Below is a small trained network, with its code and all its weights. Each question gives an input and a target symbol and asks what happens when units are switched off, that is, made to give their printed mean instead of their output.

import numpy as np


def w(rows, s, z=0):
    codes = np.array(rows[::2]) - 128.0
    scale = np.full(codes.shape[1], s)
    scale[-1] = z or s
    return codes * scale


def f(y):
    return np.maximum(y, 0)


def softmax(a):
    e = np.exp(a - a.max(-1, keepdims=True))
    return e / e.sum(-1, keepdims=True)


def log_softmax(a):
    a = a - a.max(-1, keepdims=True)
    return a - np.log(np.exp(a).sum(-1, keepdims=True))


def net(x, mask):
    ids = ['ΘΣδεζηλξτψ'.index(c) for c in x.split()]
    T = len(ids)
    res = E[ids] + P[:T]
    q, k, v = (res @ M[0].T for M in (Q, K, V))
    z = softmax(np.where(np.tri(T) > 0, q @ k.T / 4**0.5, -1e9)) @ v
    res = res + np.where(mask[0], z, O[0][:, -1]) @ O[0][:, :-1]
    y = f(res @ A[0][:, :-1].T + A[0][:, -1])
    res = res + np.where(mask[1:25], y, B[0][:, -1]) @ B[0][:, :-1]
    return log_softmax(res[-1] @ U[:, :-1].T + U[:, -1])


Q, K, V, O, A, B = {}, {}, {}, {}, {}, {}
E = w([
[110,180,153],'Θ',
[122,180,143],'Σ',
[103,165,130],'δ',
[108,142,96],'ε',
[101,183,185],'ζ',
[105,177,152],'η',
[57,146,140],'λ',
[144,172,102],'ξ',
[191,140,1],'τ',
[133,188,164],'ψ',
],0.008)
P = w([
[64,115,51],'0',
[123,180,90],'1',
[234,165,183],'2',
[126,74,114],'3',
[121,220,108],'4',
[241,194,190],'5',
[126,76,115],'6',
[116,255,119],'7',
[237,199,181],'8',
[126,71,118],'9',
[112,218,102],'10',
],0.0093)
Q[0] = w([
[2,39,55],'head 0',
[141,71,153],'head 0',
[130,36,148],'head 0',
[64,229,70],'head 0',
],0.024)
K[0] = w([
[148,2,153],'head 0',
[170,132,160],'head 0',
[191,115,173],'head 0',
[41,89,78],'head 0',
],0.031)
V[0] = w([
[104,150,123],'head 0',
[27,141,153],'head 0',
[254,167,72],'head 0',
[76,132,145],'head 0',
],0.0086)
O[0] = w([
[127,127,162,213],'head 0',
[186,92,188,253],'head 0',
[8,200,71,116],'head 0',
[170,105,169,178],'head 0',
],0.011,0.0019)
A[0] = w([
[33,32,174,126],'neuron 0',
[191,123,172,115],'neuron 1',
[137,57,153,58],'neuron 2',
[126,136,134,148],'neuron 3',
[102,129,153,80],'neuron 4',
[162,96,39,44],'neuron 5',
[127,128,128,93],'neuron 6',
[100,5,53,156],'neuron 7',
[167,183,136,141],'neuron 8',
[130,41,63,61],'neuron 9',
[101,183,110,118],'neuron 10',
[160,103,53,63],'neuron 11',
[84,150,86,76],'neuron 12',
[90,99,179,137],'neuron 13',
[150,67,25,146],'neuron 14',
[87,102,175,120],'neuron 15',
[106,171,103,30],'neuron 16',
[92,146,98,82],'neuron 17',
[187,118,163,99],'neuron 18',
[177,132,169,3],'neuron 19',
[119,180,156,171],'neuron 20',
[126,131,129,101],'neuron 21',
[130,134,137,83],'neuron 22',
[90,182,91,176],'neuron 23',
],0.011,0.0054)
B[0] = w([
[21,197,178,158],'neuron 0',
[68,125,128,247],'neuron 1',
[210,160,135,147],'neuron 2',
[134,126,118,156],'neuron 3',
[128,142,151,129],'neuron 4',
[60,150,36,151],'neuron 5',
[162,152,161,128],'neuron 6',
[200,252,126,188],'neuron 7',
[152,188,137,227],'neuron 8',
[71,170,21,143],'neuron 9',
[166,84,135,205],'neuron 10',
[66,103,50,149],'neuron 11',
[62,136,104,189],'neuron 12',
[80,99,122,152],'neuron 13',
[187,120,223,184],'neuron 14',
[89,109,168,140],'neuron 15',
[71,127,82,163],'neuron 16',
[100,161,99,174],'neuron 17',
[72,123,152,223],'neuron 18',
[134,21,138,167],'neuron 19',
[156,127,63,226],'neuron 20',
[140,130,170,128],'neuron 21',
[125,129,126,128],'neuron 22',
[185,60,161,254],'neuron 23',
],0.033,0.0051)
U = w([
[80,196,37,46],'Θ',
[167,173,160,60],'Σ',
[97,150,112,112],'δ',
[130,149,116,213],'ε',
[83,137,115,181],'ζ',
[47,223,150,3],'η',
[3,68,160,144],'λ',
[237,83,194,197],'ξ',
[117,60,68,183],'τ',
[146,139,137,162],'ψ',
],0.0052,0.0021)

Each question gives the input, a string of symbols that net reads in full, and the target symbol t.
The units are the heads (4 rows each of Q, K, V and O) and the neurons (one row each of A and B). Each row of codes is followed by its name. A weight is (code - 128) times the scale printed after its matrix; where a second scale follows, it is the last column's (O, A, B and U).
mask holds one flag per unit, heads first, then neurons. A switched-off unit (its flag False) gives its mean, the last column of its rows in O or B, instead of its output. The means were averaged over made-up inputs and are rounded, as every weight is.
A unit's drop is (log p(t) with every unit on - log p(t) with that unit switched off) / (log p(t) with every unit on - log p(t) with every unit switched off).
The circuit of an input: a set's keep is (log p(t) with only the set's units on - log p(t) with every unit switched off) / (log p(t) with every unit on - log p(t) with every unit switched off). Starting from the 12 units with the biggest drops (on a tie, the unit counted first), units are removed one at a time, each time the one whose removal leaves the highest keep (on an exact tie, the one counted first), for as long as the keep stays at least 0.8.
units of the circuit, in order: the units of the circuit, biggest drop first
most important unit: the unit with the biggest drop
top k neurons: the k neurons with the biggest drops, biggest first
drop when u is switched off: that unit's drop, to one decimal
input λ λ ξ τ Θ, target λ: top 3 neurons -> neuron 1; neuron 18; neuron 19
input λ τ λ ζ ε Σ λ ψ ζ λ ψ, target λ: top 4 neurons -> neuron 1; neuron 18; neuron 19; neuron 7
input ξ τ Θ ξ τ λ τ τ ξ ξ τ, target ξ: units of the circuit, in order -> neuron 14; neuron 1
input τ ξ λ λ ξ λ ε λ δ, target λ: units of the circuit, in order -> head 0; neuron 1; neuron 18
input λ ξ τ ξ, target ξ: most important unit -> neuron 23
input λ ε ξ λ Θ τ ψ τ, target λ: units of the circuit, in order -> head 0; neuron 1; neuron 18
input λ λ ξ τ λ τ ε ζ Θ λ, target η: units of the circuit, in order -> neuron 0; neuron 7
input λ λ τ λ ε τ λ Θ λ ξ ζ, target λ: top 4 neurons -> neuron 1; neuron 18; neuron 19; neuron 7
input ξ λ λ ξ τ, target ξ: top 2 neurons -> neuron 14; neuron 1
input λ ζ τ ξ ξ δ, target ξ: top 2 neurons -> neuron 23; neuron 1
input λ λ λ λ ψ, target λ: top 3 neurons -> neuron 1; neuron 18; neuron 19
input ε τ ξ τ ε ξ ε λ Σ, target λ: top 4 neurons -> neuron 1; neuron 19; neuron 18; neuron 7
input ε ε λ λ η ζ τ τ ξ τ, target Θ: top 2 neurons -> neuron 5; neuron 9
input τ λ τ λ ε, target τ: top 2 neurons -> neuron 23; neuron 10
input τ τ λ ψ λ Σ Θ τ τ, target τ: top 2 neurons -> neuron 23; neuron 16
input λ τ ε λ ξ λ δ ξ τ λ η, target λ: top 4 neurons -> neuron 1; neuron 18; neuron 19; neuron 7
input ζ ξ ζ ψ τ ξ, target τ: top 2 neurons -> neuron 23; neuron 16
input ζ λ λ ε τ η, target τ: drop when neuron 21 is switched off -> 0.0
input ε ζ λ λ λ η, target λ: drop when neuron 1 is switched off -> 0.4
input τ δ λ Σ τ λ Σ λ λ, target λ: drop when neuron 7 is switched off -> 0.3
